Each row has a hidden value. The values are split into ranges, and the band after each row names the range that its value falls in. Each part has its own value, ranges and names.
[ -62    2  103   28  212  -28   37   98   50 -465  164 -257 -163 -188
   65  197   61  -43  117 -187  197   59  162   -8  205 -112  102 -129
    3  246  -23  260 -538  269  -49  -41  216 -113  231   -3  484   52
  -67  -19   84   37 -277  146 -108 -183   32 -251   64   76 -208  -32
 -285 -112  -61  220 -288] => <28>
[ 234  351  279 -105  -49 -103  -28 -370 -235 -266 -123 -456  411   84
   90 -150   72  -29  -41 -146  280   27  103   24  272  391   71 -194
 -150  -87  144  -67  464  -82  227  -79  492   41  101   -7 -190 -414
  -92 -351   74   35  375  301 -228  378  242   89  234  269  168 -181
  102  335   94  315  229] => <24>
[-494  -11 -681 -161  -39   11   73  313 -199 -121 -128  -46   92  178
 -250   96 -380  -51  -23   13  386  447  -47 -183  -70   70  168   43
  -63   52   86 -147 -197 -109  -74  239 -259  330  231   34 -244  501
  644 -107 -233 -167  -26  338 -339 -214  197  -39  250 -404   58  180
  171  -64  -79 -210   34] => <24>
[ 349  248   84  169   -3  322  176  142  -19   18 -190   91   27  238
  -52  -66   52  287  350 -119  362 -221 -171  -59  103  -79  -33 -533
  145 -196 -137 -220  429   40 -199 -356 -156  150  321  354  376 -271
 -618  223  218  109  260 -383 -100   17  425 -180 -196   92  -51   32
   46  429 -197  118 -201] => <44>
[-183  142 -223  355 -112   71  333 -289 -366 -249  214  247  -18  109
  389  336 -248  -78   34 -298  293   36  162   33  278  -41  205  -98
  294  -16 -232  -53 -327    4 -176 -146    3   32  108  -11  177  723
 -305   89  187  196   36   73  162 -538   76  -12  266  -10  166  -88
  193  -98   77 -209 -349] => <22>
[-175   10   38  383  230   36  206   75   14   84 -127  117  -38  372
 -347  -29 -202   25   77  272  101  340  204  -17   94 -224  344  -91
   94 -424 -117   67  -49  -12   21  219  -49  211  -21 -111   -9  137
  396  185  282 -163  130  172  -30 -240  143    6  217 -172  415  -60
  -20 -252 -143 -245  -58] => <24>
[  42  204 -355 -104   63 -417 -289  217 -275  123 -374    0  133  -31
  -57 -297 -247 -273  140  550  536  142 -486  259 -104 -156  208  185
 -274   77   69 -220  130   79   91  507  173  -57  -90   66  -30 -405
  136  114   88   -4  261  145   69  503   44  113 -384  -28  448 -300
   69  166 -139  131  248] => <28>
[-235  -73 -524   -9 -239   33   -4   23 -194  198 -174 -231  215  130
 -217   33 -628 -195  -30  183  339 -131 -293  174 -344 -142    1  130
 -279  133   61 -445   27 -375  258  216  -13  241   42  -40 -301  -67
   14  -68 -181  -67  454  264 -404 -106  -29  245  -15 -291  117  184
   43  421  -30   34    4] => <33>
[-132   40  -12  280  -52   26 -124 -151   16 -422   72  102  304 -240
  466 -111 -386 -247 -118 -256  130   83  278  203  222 -181   33  324
   95  288   -7  300 -425 -166 -107  330  355 -147 -142   22  146   65
  159   21 -102  273  131  337  109 -562 -439  376  -44 -207  286 -278
  114 -251 -223  -29  -13] => <33>
[ -79  111  -55  581  -61 -352 -462  627 -126   30 -563  -68  300 -312
   65 -140   -6   -8  210  -96   54 -294 -314 -163   35  240   78  411
 -116 -352  -38 -252 -172  279    9   18  337 -521  -93  181    3   75
 -246  235  -20  109 -250 -310  232  651  296  -10 -278  143  203  127
  -96  201  167  399  411] => <29>
[  80  198 -149  209  -82  538  148  147  382  151  111  234   -5  281
 -198  259 -252  481  343 -264  107   55 -270 -179  181  -28  294 -254
  121 -364 -134  -33 -392 -247   29  189  150 -162  261  259  230  -45
   42  494  317  -75  322 -347 -119  -56  214  111   24 -133  134  -75
  -72 -252 -175  273   50] => <29>
[ 384  185  251  464 -159  -40   12 -193 -208  -62  -70 -270  332   57
 -294   23  -16    7    0 -268  143 -163   15  -98 -131  384  -64  -24
  -22 -341  -24 -115  282  -85  232  114  443 -204  213  -13 -456   12
 -216 -170   10  -61   80   65 -264  544  278 -166 -234  -84  367  -36
 -172  190  293  329  727] => <29>
[ -82  -60  -34   98  -57  143   94  558   38   -8 -325  169  -53    6
 -131  -87 -245  210  118   48  415   73  -49  208   12 -429  234 -228
  233  345  186 -280  253   99 -199 -277 -127  287  387  164  190 -106
 -153   91 -338  -40  149   51 -152 -196  367 -136  -37 -211    4  211
  279  194 -287  105  -79] => <29>
[-103  161 -351  133    6   28  162  213 -301   29 -123 -154   54  260
   57  212 -263  -77 -133  173  532  395   54  230  138 -396  259  -98
  -78  401 -257 -242  -59 -171 -160 -132  177  172   82  -25  334  -52
   -8   45  188  131  211   -4   81 -231  178  -48  195   90    4 -105
  368    0 -254 -194 -525] => <32>
[-232 -180 -361   91 -225 -209  132  506   79  -17 -369  161 -351 -410
 -443 -117  -26  861  452   11  507 -186 -239  -97  -93  108  350   20
   42 -250 -165 -478  -59  104 -271 -127  -50  662 -143  367   44 -208
  -22  554  -14 -274   -7  120 -263 -357   23  267  -38 -319   27   26
  394  284 -168  104 -134] => <29>
[ -55   17 -222  360   54  237  136  505 -163  -38 -344  167   33  -78
 -251  -19 -265  103   18   23  295 -133 -418   92 -146 -521   45   64
  230   65  -85 -403  195  -68 -271   68 -416   80  291  -50  334    9
 -416  371   27   57  235   56  -23  -29  313   94 -347 -218   55    4
  -37   98 -302 -212 -139] => <44>
[-283   29 -242  246 -176 -352  -95  298 -235  331  -86 -160   94 -334
 -222 -269 -358  361  389  173  392 -209 -195  188 -222  257  216  371
 -109 -428 -112 -719  -59  -55   73   37  279   74 -169   34 -220  123
  191  304 -238 -320  518  121 -243 -148   59  358  253 -316  168    2
  236  279  -75  302  293] => <22>
[-107 -158  244  297   31  438  -58   40  154 -467 -133   14  220  -28
  169   89 -136 -197 -474  -89   18   21  400  138  246 -250   88   95
  118  442  -73  258 -126  -19   36  -42   28 -225   35 -242  128 -100
 -158  -86 -113  157   53  441  157 -250   -7   32   20   13  164 -113
   45 -129   55   95   20] => <38>
[-168  239 -438 -438 -122 -120 -111 -107 -309 -279  -25 -200  215  114
  317  320 -228 -211 -207   57  444 -219 -190  188   75   68  202 -314
 -477  351  141 -152 -101   33   61  -98  202 -170   -2  378   20 -383
 -340 -128 -150  171  209  128 -230   69  -22  -57   33  289 -157   95
  297  508  195  423 -378] => <28>
[-360  149  106   85   40 -332 -242  176   41 -482 -448 -107  378 -215
  430   21  114 -305   25 -140   70   64 -191 -267  386  177  318  202
   23 -136  134  164 -725  447   53   58  310 -700  -81  115  229 -245
 -204  -13  389   70 -190  103  394  477   16  126 -156   61   62    3
  118  -22  261  513   60] => <32>
[  53  372   56 -552  192 -238  -34 -194   56 -444  -36  283  -64 -155
  100  -55  110  128  255  -47  451  -69  -83   71  208  167  337 -562
 -216 -124  151  129 -284  542 -249   63  272   17    5  465  388 -424
   -4   20   52  -84  196   26 -161  -58  -81  151  116  151  -71 -117
  210  -54   89  646 -247] => <41>
[-311   69 -280  125 -356  205  -75   42 -140 -332  450 -340  356 -269
  846  455 -265   70 -268 -305  145 -253  171  261  247   54   69   99
 -152  736    9  -37 -377 -323  -33 -242  258 -426    3  172  126  147
 -614   99 -368  216  139  193 -151 -431 -155  136   62  152 -315  -83
  368  350  -42  290  -73] => <44>
[-176  309 -500 -365  120 -670 -194 -194 -538 -484 -363  320 -349 -373
  163 -263  -99  -22  702    3  718   15 -292   39  165   60  234  -52
  -12 -458 -116   40 -239  665 -300  360  169  595 -179  216  311  196
  383   10  181  184  -61 -210  257  158  -53  150   70  199  201 -387
  120   22  -16   83 -171] => <41>
[ 373    2  318  663  113  -27  226  196  -95   22  208 -146   99  227
 -166 -230 -166  -50   85 -235  132 -106  239  229   44  -78 -203  101
  220 -164 -312  -90  205  -30 -132 -273  236 -130  209   -2  309  183
 -325  284 -152  306  165 -145  -49 -430  107 -112 -107 -185   15  256
 -206   71 -267  -14 -246] => <29>
[  89  389 -366  238   34 -260  113  -24 -470  370  204   79   34  -61
 -156   76 -335  228  166  224  298  185 -229  306 -270  -51  295  -47
  -81 -303 -170 -289  -30  -71 -231  488   31  131  -17  203  -10  366
  -85  373   66  -11  340 -127 -300 -125    5  243   16 -184  188  -61
  105  -80 -236 -288   54] => <38>
[ 172  149  119  -64  -30   55  272  -89  332 -137   46  -57 -127  183
  -45 -109  396  422  281 -224   83 -337  -59 -214  186  810   75 -443
 -221 -492  -84   83 -252  198  -83 -358  177  -53   32  582  164 -362
 -471  294  158   32  134 -420 -324   26    2  -10  117   56 -329  547
    6  237  348  666 -261] => <24>
[-141   74  -62  130  196 -366 -182  262 -216 -490 -323  163    4  224
  -64    0 -169 -537 -328  255  275  214  114   55   50 -187  269   67
 -198   88   85  169 -168  427   61  314  230 -316   21  -58   67   40
  256  -83  -99   88 -193  307  249  478   85 -245 -266   65  519 -134
   28 -356  335  367  155] => <38>
[ 319 -139 -258  354  -90 -120 -169  378  518  518 -258 -175 -170  191
 -540 -390  183  136  336  337  -54  211  -24  -88 -283  521  -67  -71
 -453 -102  -78  143 -179 -300   79  167  310  375   45  451 -411 -135
  186   63  -72  -91 -428 -594 -552  315  -17 -208 -179 -301   59  658
 -127 -188  164  188  560] => <29>
[ 292  -82  -11 -426  139  371   13 -250  380 -324  -57   68 -181 -212
 -203   46  653  269  -99  166  187 -186 -141  116  305  429  188 -329
 -241  192 -129  261 -250  148 -145  -65  105  231  -93    2  112 -552
 -287   45  285 -101  110  -10 -144  176   45  189  182  292 -287   59
   45 -112  261  405   88] => <32>
[-137  124 -433  271  117  -30  159  -81 -524  -91  259 -220  -39  106
 -580  277 -295  -85 -341  137   72   -7  124  -53 -567   19   19  -79
 -196 -206 -101  -86   92 -149  -65  459 -299  208  221 -172 -412  585
  292 -181 -461 -114  -63  316 -723   -9  171 -329  107 -246  105  304
 -219  -63  157 -268  384] => <38>
[  12   15 -105  140  114  167  189   74   87   52  454  -16   96  -45
   64    2 -195  361  233 -289   28 -184  121  178  190  316 -110  -69
 -176 -181  152   35   75 -359  -34  -48  119  110  105  475 -191  384
   72  540 -246   21  259  170 -406 -621   88   65  278 -256   90  119
 -286   25 -281  -88 -131] => <38>
[ 499  167  -82  177  -22 -331 -205  -46 -237  180 -164  168  149 -150
 -295 -318   65   -8  274  175  531 -241 -210  196 -117  232  -38  -24
 -115 -327 -348 -364  193   73 -199  -30  426  -22 -113  195 -206 -249
 -138   67   27  -55  124 -281  -52   79  106   18 -260 -103  305 -104
  212  169   47  311  492] => <41>
[-188   92  340  387  238 -518   62   91 -158 -272 -459  369  120  159
  143   70 -104 -358 -156  165  156  214  202  143  277 -255  480 -121
   -9 -182   84  139 -164  533  -22    5  244 -314 -148  196   77    1
 -260  186  353   73 -220  302  456   67   39  -38 -147   42  608 -126
  154 -248  289  115 -314] => <22>
[ 363 -133  101  668  -25    7  -79  415  216  -12  168 -295  194   58
  -42  -37  331 -120 -200  -11  -48   23  149   58  213  297  -41  378
  -37  259 -211  125 -295 -119  -10 -146  517 -485   16 -116   85  116
 -240  181   -9   89 -203 -115  100  226  142 -150 -221    0  -47  243
  -34 -223   56  296  432] => <24>
[-205  217 -412   31   24 -502   77   78 -376  -21 -281  -32  147  166
  -27  161 -289 -257 -127   27  400  165  -94  118   11   44  266 -122
 -406  -17    3 -284 -256  -14 -108  -56  343  -22  -47  426 -106    2
  -50   15  107  107  -86   46 -130 -153  -19  -15  144  -38  133  256
  261   -3  208   21 -572] => <33>
[ -91   90  215  525  234   12   34  101  -85 -297  -13 -138  134  256
 -107  199 -147 -324  -82 -168 -143  -89   48  134  342 -191  267   23
  109 -297  -63 -124 -170  141  234 -142  111 -467  175 -205  341  385
 -406  149  250   74  103  223  275  183  341  -76  161  257  -10  -15
 -194 -338  277  168 -341] => <33>
[ 128 -134 -138  461  106 -247  -25  320   59  119  159   24   10  165
 -565  -20 -195 -265 -117  197   65  159   93  108 -336   25  116  187
  -22 -206 -255   10 -542  118  -37  247  169 -390   62  154 -129  247
  160  208 -186  -31 -186  -15 -153 -131 -115 -277 -307 -608  134  481
  -39 -393  138  173  255] => <32>
[ -83  -49   27  268   45  353  138 -309 -190 -331  242 -596  177 -356
  -41  217   96  193 -293 -181 -110 -170  264    6 -117  175 -263   69
  -89  175 -285  244  162 -322  -45  121 -219  243   80 -404 -214  138
 -301 -142 -197   55  -68  319 -513 -146   54   52  144   67 -276  -11
 -333  263  -19 -290  337] => <24>
[-165 -117  138  298 -164  513   79  313  506  131  296 -350  179  -77
  348  147  138  543  145 -184 -147 -203  100  -13  367  427  112   49
 -136  178  127   98 -404 -269   93 -236  201 -286    7  103  128   -3
 -362  349    3 -203  189 -116 -345 -315   47  244  257  123 -363  178
 -110  336 -144  379  102] => <33>
[ 160  -48  129   68   42 -141 -311   -4   63   -6 -178  -25   48 -304
 -357 -490   57 -161  340  440  393  255  135  272 -205 -177  286   -5
  499 -108 -507 -131 -370  543 -215   46 -187   86  -87  -92  396 -226
 -110 -250   90 -125  152    8  107 -304 -231   56 -133 -452 -323   50
  566  -17 -145   72  177] => <32>
[ 398   98  117  508 -264  -86 -107  196   57  402  -41   25  184  246
 -338    8  -13   65  147  279  338  -34   -4  -45  -63  -42  375 -113
  274 -254 -349 -441  -79   74   95 -335  506 -393   70   -3  -79 -316
 -142  -11   42 -226  209 -274   95  248  428 -306 -137 -196  276  190
  581  130   51  634  747] => <29>
[-418 -136 -139   54   25  121    9  310  157 -519  -59 -454  176  -43
  262  446  -22  -57 -113 -407   20   74  241 -182  387 -140   15 -180
 -131  496  -24  207 -439  -89  -61 -472   30  -62  216  155  277   14
 -320  -88   -6  121 -572  169 -156 -407  138 -208  147  155 -512  206
   16  147  -23   51 -544] => <41>
[-110  336  -29   75  191 -364 -263  -86 -180   72 -321  -20  188 -230
  244 -401   19   30    8  282   16  102  -27   27  137  496  193  242
 -396 -394    8  173   -6  151   -3  460  240  -42 -397   89 -164 -103
  271  130   31  143  149    4   -2  297  -33  383  321  246  414    2
 -119   -1   70   42  243] => <44>
[ 179   97  -28  524 -271  317  357 -158  -86  -96  184  -43 -140  -77
   12  401   60  142 -384  -41  216    1  345  -36 -383  -19   84 -258
   80  491 -354   75 -339  -22 -248  -76   67    6  222  -85   94  131
 -490 -196 -172   14  -64 -134 -274  -39   47 -339  -99 -173  -86  323
  261  -66  278  224  351] => <32>
[-306 -207  336  332   90  266  261  511  281 -495 -197 -304 -145  104
  -45  201  147  323  169 -371   -1 -204   47 -139  369   46  162  -93
   -4  -85  303  149 -279  223  104 -223   79 -122  264   66  391  -34
 -378  288  261 -132 -129   44 -139  108  175 -101  -86  190 -231   48
 -418  220   92  373 -396] => <28>
[-181   81  246  101  385 -322  -73   27 -104 -210 -547  121  218 -280
  176 -186   74 -305 -251  245  222  323  -28  268  381  -67  287  252
 -145   93  -27  209 -157  280  -67  173  290 -326 -189 -170  -56 -346
   55   80  294   60  -64  319  462  201   96  177   90  116  448 -233
  -64 -283  133   36  -23] => <41>
[ 308  166  126 -117 -151  110   81 -104   98 -277    6 -268  -65  120
  193 -214  415  536  552  -65  397 -192 -118  -65  513  321  229 -274
  202 -314  -80  143  141  189  -69 -201  251  293  -97  240  462 -687
 -344  206  449  112  378 -331   -8  153   40  140  -99  363 -256 -196
  284  679 -318  337  -79] => <38>
[-164   68 -345   97  -36 -381   17  189  117   10 -200   33  -85  396
 -403   50 -239 -211  220  267  268  305 -213 -192  -96   -7  382 -114
 -142 -390 -237 -227 -619  126  188  167  163 -156   22  220  104  -63
   77  191  412 -196  -53  -14   48  229   -5  -24 -215 -348  212   92
  273 -376  321  421  -54] => <44>
[ 143  -21   51  499  -71  371  280  -35  -15  224  195  118  -34   19
 -450   77 -213  150 -267  373   26 -111   15  260 -623 -232   57 -131
  101  113 -197 -128  257 -138  -49  353 -434   74  248 -320 -209  158
 -434  120 -366 -252  369  170 -466   67  127    5 -324 -412  152  144
  -18  -53   96   56  759] => <22>
[-322 -287 -116  241  -33  386  151  167   73 -181 -160 -159  303  178
   15  477  -29 -164 -376  116  229  -86  106  138  189 -246   30 -133
 -289  515 -180 -244 -132 -419   31 -403   11 -111   13 -170 -102 -120
 -532   50  331 -252  -14  343  -54 -333  117   80  -41   33    2 -257
  221   93  183   41 -209] => <32>
[ 284  147  157  307  144   53  -64   76 -102 -216   97 -442   70  160
 -231 -121  275  149 -171   86 -183 -424   20  -23  137  300  -72  -86
 -249 -262  -27  -34  687 -195  152 -120   68  -13  110 -169  -86 -190
 -344   96 -249   88   96   91 -372  548  477 -142   44  489   10  110
 -262  216  125  265  452] => <38>
[ 122  103  128  332   58   -2  166  210   19  181  -26 -367   92 -226
  -12  182  317  388  -55   25   76 -221 -275   52  101  420   46   84
 -408   14 -105 -165  -58 -165   51 -115  408 -348   23   -4  -77 -275
 -559  428  246 -124   71 -131 -181  448  324   70    0  238   12   47
 -321  174  162  370  216] => <24>
[ 225  142 -257  283   60    1  -23  -84 -128  180  173   62  157  -27
 -247  142  135  -46 -348  213  -26 -246   54   37 -351  471 -101 -155
 -489  -74 -206  -58   13 -177 -152   90   58 -149  -33  176 -492  258
 -194   47 -321  -75  -72  -90 -455  141  172 -158   33  -86  132  418
  -32 -145  408  183  596] => <32>
[  34  154  119  760    7 -408  -29  172 -405   79  -75 -174  226  -88
 -203    2 -247   -8  132   31   -4    4 -160  109 -145 -301  224  205
  352 -577 -238 -208  -65    8 -103  192  138 -364  104   -7 -101   59
 -428  246  130  111 -120 -219  -45  146  109  -41 -433 -270  231   60
   53   54 -125 -113  447] => <38>
[ 115   44   20   88  235    9 -161  248  229  -33  315  384  172  142
 -276 -120 -251  -11 -156  192  -93  -89  -88  206   33   -1  357   94
   -6 -264  346  299  -99  175   13  623   -8 -518  -25  242 -140  -30
  365  432 -455  -65  232  393 -247 -133  -78   51 -247 -273  360  162
 -181 -178 -191  254  419] => <41>
[-449  344 -531 -367  -56 -338 -115  -85 -128 -697  -77  237   75 -203
  597  -31 -263   21  359 -419  336 -330 -136 -251  308  138   44 -232
 -277 -190  112  -61 -389   36 -294  -58  179  214 -128  628  400   -2
   57  182  -52  236   74   62 -100 -423 -220  413  178   93    1 -143
  346    6  -36  363 -532] => <28>
[ 345  279   33  198  114 -493 -214  113 -289 -160 -329 -251  371  282
 -173 -317   49 -373   80   34  346  -38  -43  -51  173  137  -40  -67
 -156 -367 -163 -266  370   35   31 -256  466 -198    5  269    3 -404
  -89  -73  156  198   18  -21  109  354  287 -217 -192   89  251   14
  205  163   51  256    0] => <44>
[ -15   -2 -679  266 -514  146 -185  -11 -156  219  153 -509  130   41
 -108  171 -259  131  -17  156  234 -115   85 -166 -416  185   79   97
  -83  175 -379 -160 -212 -267   75  136 -108  254 -177   78 -117   19
  -59 -241 -287   58    8  -45 -499 -224 -171 -129  -47 -113 -336  382
  394  715 -107  -88  237] => <33>
[ 160 -197  488  470   52  458  198   13  591 -175  376 -110  144  257
 -110  136    5  -31 -601  -65 -389 -108  507  132   -3  285  -22  -14
 -249  228  -83  425 -287 -102  256   12  145 -601   46  -31  -45  -59
 -409  265 -267  -12  126  339 -216 -137 -145    5 -106 -185   31  355
 -273 -338  413  566  202] => <28>
[ 256  160 -112  277  339  145  223 -246 -337 -313   54  436   56 -250
 -439   61  170 -150 -476   28  172 -228    6  203 -343   47 -161 -140
  -82  -61 -303    2  199    6 -523  242 -237   27  148 -131 -249  330
 -139   39 -268  -11   84  188 -196   24  199  -95  -95 -243  201   74
  -84 -542  306 -114  444] => <22>
[  98 -107 -326 -135 -100  187  149 -333  114   76 -124  164 -119 -261
 -240 -143   88   21  -34  305  233 -228 -191  124 -312  148   -7 -203
 -114  222 -205 -217 -148 -130 -183    2 -319  567  -50   -4  -61 -134
 -430  -73   28 -112  265  152 -399 -327 -123  343  114 -306 -147  384
  214   42  166  -20   32] => <44>
[  -6 -152 -501 -179  -57  197  -65  329  213  505 -237 -101 -100 -205
 -617 -302   -6  425  283  178  449   61 -231  171 -122  643   57  122
 -414  -26  -79 -492 -117 -270   17  -52  183  459   25  153 -436   51
  518   74 -215 -408  313  -93 -487 -158  231  136  578 -285 -133  380
    3   26   75  180  177] => <41>
[  28   73  324  435  -33   17  248   72  -27  -45 -177 -344   73  272
 -247   76  -27   59  114  -94  138   -7  231  -23 -152   80   15 -415
    4 -211 -287 -170  175  173  107 -407  -88  -54  293  148   86  -36
 -707  -29   98  -58  -39 -112 -175  131  259 -340 -138  -84 -201  227
   42  277  333  275 -159] => <29>
[-120 -326 -171   58 -130  451 -326  366  472  407 -230    3  164  173
  252    8 -194 -138  167  409  245  -63 -161  145  296  -58  170  163
 -131  365  -64   30 -448  -66  356 -139  128 -412 -140   59    8 -410
  -73  187  172  -36  135 -155  260 -148   75  -87  -50   26  136   78
  -41  493 -122  334   47] => <33>
[-173  164 -403 -544   27    9  167 -164  284 -322   95  118 -140  328
   95   12  -68   78   77  131  257  212  -24 -202  285  102  326 -424
 -305  112  282  264 -292 -122   -1  215  118  474  -17  308  201 -329
  467   54  105  -61  242  314 -363 -237 -106  258  308   -1  118   58
  239 -170 -134  249 -283] => <44>
[  66 -131   77  317   36  242 -173  187  114 -336 -289   37  168 -412
 -182  -25    4 -141 -366   29  157   66   65  195  -73 -261  -29  207
   13  595 -167   13  -38 -130 -109  174   93  -62  159 -377  -28  -99
 -141 -126 -170  -59 -105  379   14  157  101   98 -241 -140  188 -268
   26 -422  100  122  553] => <29>
[-189   83   58   81  108 -545 -377   92 -141 -305 -332 -395  145 -287
  149 -229   14 -201  162  184  194  514  143  261  268   81  313  295
 -131   82  -87  209 -281  327  117  361  375   56 -225 -104  162   14
   74 -106  270   68 -222  226  227  325 -200  275   -1  197   34 -425
  112 -194   46   -1   12] => <22>
[-268 -213 -500 -410 -242  447 -173  -80  173  -29   53 -263 -263 -423
  -40   64   11  161  353  318  405  -65 -111   21 -355  151   90 -313
   33  544  -66    6 -460   62   49   76 -601  379  261  114  -80  -62
 -201 -402 -243 -294 -145   92 -609 -238 -109 -372  -13 -311 -548  202
  109  542   77   88  298] => <38>
[ 280  338  104  681 -212  439   20 -257  -27 -126  134   58  145  129
  194  189 -269  -33  -44 -358 -123 -149  192 -104 -135 -159  -81 -291
  257  -28 -332  115  -27 -234  -51   40    7 -214  369   46  181  230
 -607 -104 -122  352   -9 -388 -131   73  145 -212 -194   22   95   85
  -12 -155  140  139  389] => <22>
[ 442  104  261  438  -72   46 -324    9  103 -185  -37 -274  326  124
  134   -6  223 -282  127 -171   40 -153   75   -8  383  105   30  -83
  164  -58 -318    4 -212   64   99 -390  438 -557   85   94  303 -204
 -683 -118  339  234 -194 -316  245  211  165 -233 -241  270 -149   -7
  138   90  148  392  133] => <28>
[ -41  248 -485  265 -325   70   97  176  -70  401 -385 -356   15  -56
 -220  227  123  246  -34  313  346  140 -263 -204 -473  247  187 -232
 -360  269 -287 -412 -173 -251  -41  -40   48  157  145  102 -174 -259
 -336 -194  115 -261  -10 -360 -380  647  328 -230  -15  -48 -192  357
  387  185  343  265  419] => <22>
[-239 -287 -245  222   30   79 -211  703  311  -53 -159 -158  150   33
  265 -140  211  -47   64  156  123 -219  -18    8  379  153  -42  275
 -219  265 -224  -57 -412    4 -191 -472   68 -234 -243  114  436 -135
 -263  354   25  108 -125 -234  154 -356  -18  131    3  157 -383  286
  168  282 -163  237 -370] => <24>
[ 438  302   95  151   62  -63  -19  -75  226 -140  101  -70   54  303
 -242 -311   96  -36  273   33  158 -150  -69  -84   73   91  131 -186
   34 -461 -140    8 -152   35    3   58  470 -116   11  211  444 -539
  107  117  174   82  500 -227  -46  249    4   31 -100  -52    6  141
  183 -180 -103  590  101] => <32>
[ 313 -213  193  281 -118  132  -19  -71  124  188  461 -767  265  110
 -112   20  141 -218    5  187   60  296  332  217   59  110  -11  -52
  302  457 -370   54  -84 -138  230 -390  -86 -226  285 -220  -69   34
 -619 -329  -42  -69 -236  197 -283 -344  122 -442  -87 -244 -539  315
  134  396  -93  -86  284] => <33>
[-205  -44 -583 -118  -61  -10 -216  307  138  371  194 -489   52 -111
 -169 -127  -68  117  333  352  212   98 -268   -9 -202  392   60  129
 -333   84  -43 -171 -505 -322   67  230  -20  -19   40  215 -162  -52
  252   39 -127 -253  -17 -100 -661 -204 -123  -51   96 -307 -334  324
  -42  279 -191   57  223] => <38>
[ 294  -22  -68  666 -139   -2  -84  369    0  460  -84 -370  223  -32
 -242 -153  105  204  236  134  152 -201 -119   -4  -64  285  -69  234
 -112 -174 -194 -416  159 -369  109 -188  346  -94  -21   92 -220  -42
 -225  247  123 -142  112 -172 -163  191  329 -117 -112 -114  138  133
  -22  314 -115   75  452] => <38>
[  59  117 -273   23  228 -106   80  -34  -84 -446  524  248  -95 -538
 -343   86  -28  204 -103 -154   63 -163  -46  190 -231   21  103   20
   40  -30   -1  153 -237  104 -414  503 -142   60  125   87    7  439
  172  294 -549 -117   33  469 -424 -268  -63  103  -84 -393 -115   48
  -51 -554  -76   52  407] => <41>
[ 278    4 -131   67 -165  190  551  -92  -25 -330  113  296 -445 -132
 -126  252  142  505    9 -173  373 -194  -32 -125 -234  -48   78 -453
  195  253  -54  206    0  291 -414   63 -343  597  220  255  317   24
 -591  258  -39   80  -77   66 -364 -227   11  -91 -390 -207  -75  243
   17  270  -75  -10 -114] => <28>
[  81   50  164   47  -78  310 -124  -56  479  144 -179 -523  399 -119
  387  -24  183  -92 -217   76  -41  289   98   -7  200  264   50  100
 -268  593  -69  408 -586 -191  148   17  468 -308  -91  -11  151 -706
 -167 -201  239  166  111 -146  -48  142 -132  189  186   81 -264  362
  -14  131  -62  299   54] => <24>
[  31  235 -254 -218  108 -111  370 -365 -187 -178  288  462 -322 -259
 -142  261  -76  295    4   70  310   54    6  178 -199  -13  327 -525
    0  -37 -121   14 -184  271 -349  183 -255  418  111  302   56  327
 -223  264  -95  -90  144  266 -281 -349   45   69  169 -292   66   93
  222 -359  131    1  -83] => <44>
[-308  -99 -376  202   12  -65  -47  394  -44  110   16  126  -95    2
 -339  -42 -301  193   68   99  287   89  157  -96 -222  286  185  175
 -226 -203   62   -5 -385   85 -116  380   54   59  -64  173 -312  429
  754   92 -413 -274 -157  103 -491 -457 -101 -120  163 -346  265  234
 -127   54  -34   43  232] => <41>
[-104   67 -127   89  133 -248 -497 -159 -106 -294    0   16  258 -502
 -196  -84 -330  -69  192  -49  -82 -404 -191   41   -4  -14  185  298
  -53 -538   45 -108 -196   58  215  576   72  -97 -294   56  -71  116
  144  222   20  -25  145  667 -107 -110 -180  447   -1  -75  335 -362
 -229  -87  -73  -13  186] => <44>
[ -64   45 -132  163  -42 -144 -507  444  -77 -125 -378 -262  463  -93
   11 -293 -245 -303  142   92  345   12 -304  124  138  -96   64  451
    1    9 -108 -296  -99   -2  144  159  281 -471  -32  -52  150 -334
   12   46   66   77  189  101  241  308   27  164 -352  -46  118 -317
  132  180 -158  282  211] => <24>
